Here is a tiny trained network, its code and every weight. The questions are about switching its units off for an input and a target symbol, where a switched-off unit gives its printed mean instead of its output.

import numpy as np


def w(rows, s, z=0):
    codes = np.array(rows[::2]) - 128.0
    scale = np.full(codes.shape[1], s)
    scale[-1] = z or s
    return codes * scale


def f(y):
    return np.maximum(y, 0)


def softmax(a):
    e = np.exp(a - a.max(-1, keepdims=True))
    return e / e.sum(-1, keepdims=True)


def log_softmax(a):
    a = a - a.max(-1, keepdims=True)
    return a - np.log(np.exp(a).sum(-1, keepdims=True))


def net(x, mask):
    ids = ['Ωαζηθμξπστφψ'.index(c) for c in x.split()]
    T = len(ids)
    res = E[ids] + P[:T]
    r = res
    for j in range(2):
        rows = slice(2 * j, 2 * j + 2)
        q, k, v = (r @ M[0][rows].T for M in (Q, K, V))
        z = softmax(np.where(np.tri(T) > 0, q @ k.T / 2**0.5, -1e9)) @ v
        o = O[0][rows]
        res = res + np.where(mask[j], z, o[:, -1]) @ o[:, :-1]
    y = f(res @ A[0][:, :-1].T + A[0][:, -1])
    res = res + np.where(mask[2:10], y, B[0][:, -1]) @ B[0][:, :-1]
    return log_softmax(res[-1] @ U[:, :-1].T + U[:, -1])


Q, K, V, O, A, B = {}, {}, {}, {}, {}, {}
E = w([
[126,140,141,150,82,126],'Ω',
[6,117,125,82,117,145],'α',
[44,88,79,197,162,165],'ζ',
[71,121,14,75,36,93],'η',
[128,116,155,160,164,203],'θ',
[26,211,93,161,142,126],'μ',
[188,19,152,57,66,177],'ξ',
[92,15,53,106,75,137],'π',
[226,73,124,181,129,204],'σ',
[78,89,137,30,64,145],'τ',
[173,144,192,94,105,179],'φ',
[142,148,71,220,135,149],'ψ',
],0.014)
P = w([
[134,146,117,126,128,151],'0',
[126,117,122,103,200,158],'1',
[121,161,114,110,146,194],'2',
[162,157,152,165,99,65],'3',
[128,100,130,110,212,87],'4',
[112,141,75,67,204,214],'5',
[140,140,159,179,41,79],'6',
[122,98,171,164,144,56],'7',
[80,162,75,101,94,249],'8',
[121,167,162,183,24,141],'9',
[44,66,192,166,156,126],'10',
[42,129,83,92,188,183],'11',
],0.02)
Q[0] = w([
[138,65,174,132,206,4],'h0',
[82,86,105,89,185,190],'h0',
[88,64,120,92,202,144],'h1',
[101,143,94,107,100,242],'h1',
],0.017)
K[0] = w([
[120,156,59,82,152,217],'h0',
[102,155,134,178,8,214],'h0',
[105,168,104,137,47,244],'h1',
[119,109,203,212,45,65],'h1',
],0.014)
V[0] = w([
[101,31,134,52,88,113],'h0',
[56,42,89,200,178,150],'h0',
[3,220,230,42,165,123],'h1',
[29,202,39,143,100,67],'h1',
],0.013)
O[0] = w([
[85,172,158,9,254,63,38],'h0',
[156,93,14,138,184,168,253],'h0',
[144,182,147,75,45,211,209],'h1',
[252,161,76,121,104,79,97],'h1',
],0.012,0.0036)
A[0] = w([
[60,57,228,191,80,66,64],'n0',
[58,86,253,170,155,66,60],'n1',
[214,25,167,94,95,149,48],'n2',
[223,197,151,138,59,197,151],'n3',
[195,96,7,197,110,51,213],'n4',
[158,161,15,62,212,195,1],'n5',
[105,183,87,145,195,217,165],'n6',
[165,102,139,210,26,122,180],'n7',
],0.0069,0.0049)
B[0] = w([
[224,207,41,120,59,106,182],'n0',
[196,83,130,158,53,78,201],'n1',
[89,160,136,150,111,57,169],'n2',
[31,92,59,123,104,49,250],'n3',
[165,168,253,155,208,174,238],'n4',
[150,131,84,180,89,163,178],'n5',
[165,47,126,72,65,119,205],'n6',
[10,192,115,84,205,96,239],'n7',
],0.0072,0.017)
U = w([
[135,169,162,154,100,130,71],'Ω',
[194,147,69,86,65,148,32],'α',
[215,169,115,186,83,171,84],'ζ',
[220,211,156,138,99,111,171],'η',
[68,93,131,153,97,225,233],'θ',
[112,209,89,183,97,112,108],'μ',
[109,94,190,122,99,57,158],'ξ',
[131,119,71,109,185,120,55],'π',
[167,109,111,226,67,87,3],'σ',
[110,208,185,48,132,168,156],'τ',
[173,192,221,175,2,136,223],'φ',
[109,184,210,221,130,129,164],'ψ',
],0.0044,0.0037)

Each question gives the input, a string of symbols that net reads in full, and the target symbol t.
The units are the heads (2 rows each of Q, K, V and O) and the neurons (one row each of A and B). Each row of codes is followed by its name. A weight is (code - 128) times the scale printed after its matrix; where a second scale follows, it is the last column's (O, A, B and U).
mask holds one flag per unit, heads first, then neurons. A switched-off unit (its flag False) gives its mean, the last column of its rows in O or B, instead of its output. The means were averaged over made-up inputs and are rounded, as every weight is.
A unit's drop is (log p(t) with every unit on - log p(t) with that unit switched off) / (log p(t) with every unit on - log p(t) with every unit switched off).
The circuit of an input: a set's keep is (log p(t) with only the set's units on - log p(t) with every unit switched off) / (log p(t) with every unit on - log p(t) with every unit switched off). Starting from all 10 units, units are removed one at a time, each time the one whose removal leaves the highest keep (on an exact tie, the one counted first), for as long as the keep stays at least 0.8.
circuit, biggest first: the units of the circuit, biggest drop first
unit that matters most: the unit with the biggest drop
top k neurons: the k neurons with the biggest drops, biggest first
which heads matter: for each layer, one digit per head in row order, 1 if its drop is at least 0.15 and else 0, layers parted by /
input θ θ Ω θ α η, target θ: top 2 neurons : (n0; n1)
input θ ψ θ τ μ θ η ψ θ η φ ψ, target η: unit that matters most : h1
input θ ξ θ φ, target ξ: circuit, biggest first : (h0; h1; n1)
input μ ψ α, target μ: top 2 neurons : (n3; n7)
input θ θ θ θ θ ψ θ μ μ Ω, target μ: which heads matter : 01
input μ π η θ θ φ ξ, target θ: circuit, biggest first : (h0; h1)
input ψ ξ θ θ θ π μ μ, target π: which heads matter : 10
input ξ π α ψ φ μ μ ξ φ, target μ: which heads matter : 11
input θ θ α μ ζ θ μ, target ζ: which heads matter : 10
input ξ θ θ θ μ μ ξ, target μ: top 3 neurons : (n3; n7; n2)
input θ μ π μ, target μ: circuit, biggest first : (h1; n3; n7; h0)
input η θ μ, target η: circuit, biggest first : (h1; n4)
input ξ θ θ θ φ, target θ: circuit, biggest first : (h1; h0)
input ξ θ σ φ π, target σ: which heads matter : 01
input π ξ φ ζ μ θ π π θ θ, target π: circuit, biggest first : (h0)
input ξ ξ μ θ ζ θ ψ θ φ θ π, target φ: top 3 neurons : (n0; n3; n1)
input θ μ φ θ μ α ψ η, target α: which heads matter : 11
input ξ τ μ θ θ θ ζ η θ μ π σ, target μ: circuit, biggest first : (h1; n3; h0; n7)
input θ θ μ θ θ θ θ θ μ θ, target θ: circuit, biggest first : (h0; h1)
input θ θ ξ, target θ: circuit, biggest first : (h1; n0)
input μ ξ ξ η π μ π θ θ φ θ θ, target φ: which heads matter : 10
input φ θ ξ μ ξ θ τ σ φ μ, target σ: circuit, biggest first : (h1; n1; n0)
